Here is a tiny trained network, its code and every weight. The questions are about switching its units off for an input and a class, where a switched-off unit gives its printed mean instead of its output.

import numpy as np


def w(rows, s, z=0):
    codes = np.array(rows[::2]) - 128.0
    scale = np.full(codes.shape[1], s)
    scale[-1] = z or s
    return codes * scale


def f(y):
    return y / 2 * (1 + np.tanh(0.7978845608 * (y + 0.044715 * y**3)))


def log_softmax(a):
    a = a - a.max(-1, keepdims=True)
    return a - np.log(np.exp(a).sum(-1, keepdims=True))


def net(x, mask):
    res = np.array(x, float).reshape(1, 8) / 4 @ E
    y = f(res @ A[0][:, :-1].T + A[0][:, -1])
    res = res + np.where(mask, y, B[0][:, -1]) @ B[0][:, :-1]
    return log_softmax(res[-1] @ U[:, :-1].T + U[:, -1])


A, B = {}, {}
E = w([
[126,140,131],'x0',
[126,125,129],'x1',
[215,84,230],'x2',
[131,130,127],'x3',
[127,127,131],'x4',
[124,129,130],'x5',
[128,127,130],'x6',
[254,123,3],'x7',
],0.0048)
A[0] = w([
[234,105,254,29],'N0',
[29,124,215,15],'N1',
[47,126,38,7],'N2',
[193,94,37,16],'N3',
[143,119,134,143],'N4',
[22,113,26,2],'N5',
[148,156,139,144],'N6',
[191,104,192,20],'N7',
[50,142,172,29],'N8',
[206,174,71,48],'N9',
[147,174,139,140],'N10',
[69,151,98,52],'N11',
[201,144,62,39],'N12',
],0.0078,0.0065)
B[0] = w([
[201,193,18,239],'N0',
[221,107,215,210],'N1',
[207,194,67,44],'N2',
[162,168,231,168],'N3',
[109,111,121,205],'N4',
[199,206,45,80],'N5',
[96,124,126,207],'N6',
[157,251,94,15],'N7',
[252,182,191,70],'N8',
[121,150,235,165],'N9',
[93,135,131,186],'N10',
[221,238,120,2],'N11',
[136,151,232,159],'N12',
],0.025,0.00079)
U = w([
[94,140,140,254],'0',
[171,171,254,14],'1',
[94,127,118,204],'2',
[150,239,50,61],'3',
[93,112,133,145],'4',
[92,106,133,125],'5',
[80,108,135,89],'6',
[95,105,132,82],'7',
],0.0094,0.0079)

Each question gives the input, the list of numbers given to net, and the class t.
The units are the neurons (one row each of A and B). Each row of codes is followed by its name. A weight is (code - 128) times the scale printed after its matrix; where a second scale follows, it is the last column's (A, B and U).
mask holds one flag per neuron, in row order. A switched-off neuron (its flag False) gives its mean, the last column of its row in B, instead of its output. The means were averaged over made-up inputs and are rounded, as every weight is.
A unit's drop is (log p(t) with every unit on - log p(t) with that unit switched off) / (log p(t) with every unit on - log p(t) with every unit switched off).
The circuit of an input: a set's keep is (log p(t) with only the set's units on - log p(t) with every unit switched off) / (log p(t) with every unit on - log p(t) with every unit switched off). Starting from the 12 units with the biggest drops (on a tie, the unit counted first), units are removed one at a time, each time the one whose removal leaves the highest keep (on an exact tie, the one counted first), for as long as the keep stays at least 0.8.
circuit, biggest first: the units of the circuit, biggest drop first
unit that matters most: the unit with the biggest drop
k most important neurons: the k neurons with the biggest drops, biggest first
drop of u: that unit's drop, to one decimal
input [-1,-6,8,1,7,-3,-1,-7], class 3: circuit, biggest first => N0
input [-2,-2,-2,6,-1,5,3,-7], class 1: circuit, biggest first => N1, N8
input [5,1,-6,-6,1,2,-4,-3], class 3: circuit, biggest first => N5, N11, N2
input [-6,2,-7,5,6,-2,3,5], class 3: 4 most important neurons => N5, N2, N11, N1
input [6,2,-1,-5,-3,8,-4,8], class 1: circuit, biggest first => N3, N12
input [-7,-4,-8,-8,-5,-4,7,8], class 1: circuit, biggest first => N3, N12
input [-2,-8,-8,4,-8,3,-8,4], class 3: 2 most important neurons => N5, N2
input [-5,5,-5,-2,0,-5,-6,-8], class 1: 2 most important neurons => N1, N8
input [2,-3,-7,6,0,6,4,-8], class 1: circuit, biggest first => N1, N8
input [-1,0,-2,-1,3,1,6,7], class 1: circuit, biggest first => N3, N12
input [2,1,-8,-8,8,4,-7,-7], class 3: circuit, biggest first => N5, N11
input [0,5,0,-5,5,2,2,7], class 1: circuit, biggest first => N3, N12
input [-3,0,7,-7,-1,2,4,-4], class 3: 2 most important neurons => N0, N7
input [6,-4,6,5,6,-6,-1,-8], class 1: unit that matters most => N1
input [2,-5,0,7,4,5,4,7], class 1: drop of N9 => 0.3
input [-5,0,-8,-1,2,-2,-3,-3], class 3: drop of N2 => 0.1
input [-3,-7,7,-3,6,4,6,7], class 1: drop of N1 => -0.2
input [0,4,3,2,-7,5,6,7], class 1: drop of N9 => 0.3
